Below is a small trained network, with its code and all its weights. Each question gives an input and a class and asks what happens when units are switched off, that is, made to give their printed mean instead of their output.

import numpy as np


def w(rows, s, z=0):
    codes = np.array(rows[::2]) - 128.0
    scale = np.full(codes.shape[1], s)
    scale[-1] = z or s
    return codes * scale


def norm(h):
    return h / np.sqrt((h * h).mean(-1, keepdims=True) + 1e-5)


def f(y):
    return np.maximum(y, 0)


def log_softmax(a):
    a = a - a.max(-1, keepdims=True)
    return a - np.log(np.exp(a).sum(-1, keepdims=True))


def net(x, mask):
    res = np.array(x, float).reshape(1, 8) / 4 @ E
    u = 0
    for l in range(4):
        y = f(norm(res) @ A[l][:, :-1].T + A[l][:, -1])
        res = res + np.where(mask[u : u + 5], y, B[l][:, -1]) @ B[l][:, :-1]
        u += 5
    return log_softmax(norm(res)[-1] @ U[:, :-1].T + U[:, -1])


A, B = {}, {}
E = w([
[189,182,186,68,130,134],'x0',
[64,162,164,126,166,198],'x1',
[89,177,207,103,158,187],'x2',
[120,61,91,164,174,138],'x3',
[203,78,137,89,64,184],'x4',
[150,158,155,195,104,145],'x5',
[105,134,2,82,73,184],'x6',
[223,116,159,90,116,118],'x7',
],0.0082)
A[0] = w([
[178,103,117,30,89,184,197],'0.n0',
[116,85,120,2,152,161,172],'0.n1',
[89,144,190,132,186,111,64],'0.n2',
[174,122,145,44,160,139,2],'0.n3',
[249,127,176,124,24,143,81],'0.n4',
],0.0089,0.003)
B[0] = w([
[160,71,194,191,70,236,255],'0.n0',
[180,144,99,89,189,204,226],'0.n1',
[152,138,175,72,52,103,206],'0.n2',
[134,85,155,161,176,119,168],'0.n3',
[163,118,186,255,122,54,243],'0.n4',
],0.0093,0.0052)
A[1] = w([
[152,75,107,176,196,92,254],'1.n0',
[177,158,116,155,99,70,190],'1.n1',
[42,143,98,177,175,160,114],'1.n2',
[117,115,195,99,160,149,66],'1.n3',
[1,138,138,138,104,151,143],'1.n4',
],0.0098,0.0027)
B[1] = w([
[120,72,1,110,126,148,255],'1.n0',
[156,48,182,177,73,87,229],'1.n1',
[42,198,25,135,132,46,208],'1.n2',
[61,147,129,121,223,116,196],'1.n3',
[68,186,94,198,225,101,219],'1.n4',
],0.007,0.0051)
A[2] = w([
[79,202,120,101,152,55,252],'2.n0',
[105,140,211,11,152,113,37],'2.n1',
[2,114,105,65,166,194,34],'2.n2',
[77,87,79,83,30,213,106],'2.n3',
[197,172,101,207,69,95,11],'2.n4',
],0.0066,0.0017)
B[2] = w([
[60,166,177,100,240,213,251],'2.n0',
[56,125,230,127,223,108,183],'2.n1',
[150,165,67,166,152,136,233],'2.n2',
[51,122,100,34,130,254,215],'2.n3',
[79,114,160,132,136,87,222],'2.n4',
],0.0077,0.0035)
A[3] = w([
[78,19,46,217,190,82,128],'3.n0',
[96,75,211,152,151,126,184],'3.n1',
[169,104,152,110,52,108,2],'3.n2',
[155,153,62,254,107,6,199],'3.n3',
[127,133,129,165,150,119,221],'3.n4',
],0.0083,0.0029)
B[3] = w([
[154,166,2,43,90,27,253],'3.n0',
[66,155,128,37,231,207,220],'3.n1',
[134,196,249,122,121,100,152],'3.n2',
[197,84,182,102,17,96,253],'3.n3',
[236,158,169,127,111,110,192],'3.n4',
],0.0074,0.0068)
U = w([
[239,99,234,208,90,86,231],'0',
[62,225,255,62,254,112,62],'1',
[68,217,84,155,221,47,215],'2',
[120,103,108,42,120,242,4],'3',
[228,48,73,81,88,9,113],'4',
[199,72,180,100,212,200,60],'5',
],0.0085,0.0022)

Each question gives the input, the list of numbers given to net, and the class t.
The units are the neurons (one row each of A and B). Each row of codes is followed by its name. A weight is (code - 128) times the scale printed after its matrix; where a second scale follows, it is the last column's (A, B and U).
mask holds one flag per neuron, layer by layer. A switched-off neuron (its flag False) gives its mean, the last column of its row in B, instead of its output. The means were averaged over made-up inputs and are rounded, as every weight is.
A unit's drop is (log p(t) with every unit on - log p(t) with that unit switched off) / (log p(t) with every unit on - log p(t) with every unit switched off).
The circuit of an input: a set's keep is (log p(t) with only the set's units on - log p(t) with every unit switched off) / (log p(t) with every unit on - log p(t) with every unit switched off). Starting from the 12 units with the biggest drops (on a tie, the unit counted first), units are removed one at a time, each time the one whose removal leaves the highest keep (on an exact tie, the one counted first), for as long as the keep stays at least 0.8.
units of the circuit, in order: the units of the circuit, biggest drop first
top k neurons: the k neurons with the biggest drops, biggest first
top k neurons in layer l: the k neurons of layer l with the biggest drops, biggest first
drop of u: that unit's drop, to one decimal
input [-2,1,5,-6,4,5,2,-1], class 0: units of the circuit, in order => (0.n4)
input [3,-5,3,8,3,8,-5,-7], class 4: units of the circuit, in order => (3.n0; 1.n0)
input [4,-2,-5,-4,4,-3,5,2], class 0: units of the circuit, in order => (0.n4; 0.n0)
input [-1,-1,-2,5,6,1,5,5], class 0: units of the circuit, in order => (0.n4; 0.n0)
input [2,-5,2,6,4,-8,-1,0], class 5: top 2 neurons => (0.n0; 0.n1)
input [-3,-5,7,4,-4,6,7,5], class 2: top 4 neurons => (0.n4; 0.n2; 0.n1; 0.n0)
input [6,-6,-5,-7,4,-7,8,-6], class 3: units of the circuit, in order => (2.n3; 0.n0)
input [-6,3,-7,-3,8,5,-8,-4], class 4: top 2 neurons in layer 0 => (0.n0; 0.n2)
input [4,-1,6,5,0,7,1,-8], class 2: top 3 neurons in layer 0 => (0.n0; 0.n4; 0.n1)
input [-6,-6,1,4,5,6,-5,2], class 4: top 3 neurons => (3.n0; 1.n0; 0.n0)
input [1,-2,2,-1,-4,-5,4,0], class 3: top 2 neurons => (0.n1; 1.n4)
input [2,-6,3,-7,-8,7,2,2], class 0: top 2 neurons => (1.n1; 3.n3)
input [5,-3,-5,-2,-6,7,3,-3], class 4: top 3 neurons => (0.n2; 0.n0; 3.n0)
input [-5,-5,-7,-6,-8,3,2,-5], class 4: units of the circuit, in order => (3.n3)
input [-5,0,-7,-2,-2,6,-3,-8], class 4: top 2 neurons => (3.n3; 3.n0)
input [-3,6,-2,7,7,2,-5,-1], class 4: top 3 neurons => (0.n0; 3.n0; 2.n0)
input [-5,5,7,8,1,8,-5,-4], class 2: top 2 neurons => (1.n2; 0.n0)
input [-5,3,-4,1,3,6,-5,0], class 4: drop of 1.n3 => 0.0
input [-3,7,-3,5,1,-7,-7,-3], class 2: drop of 1.n0 => 0.1
input [-4,4,5,1,-1,1,6,1], class 2: units of the circuit, in order => (1.n2)
input [-2,-8,4,4,-6,4,-6,-1], class 4: drop of 3.n0 => 0.2
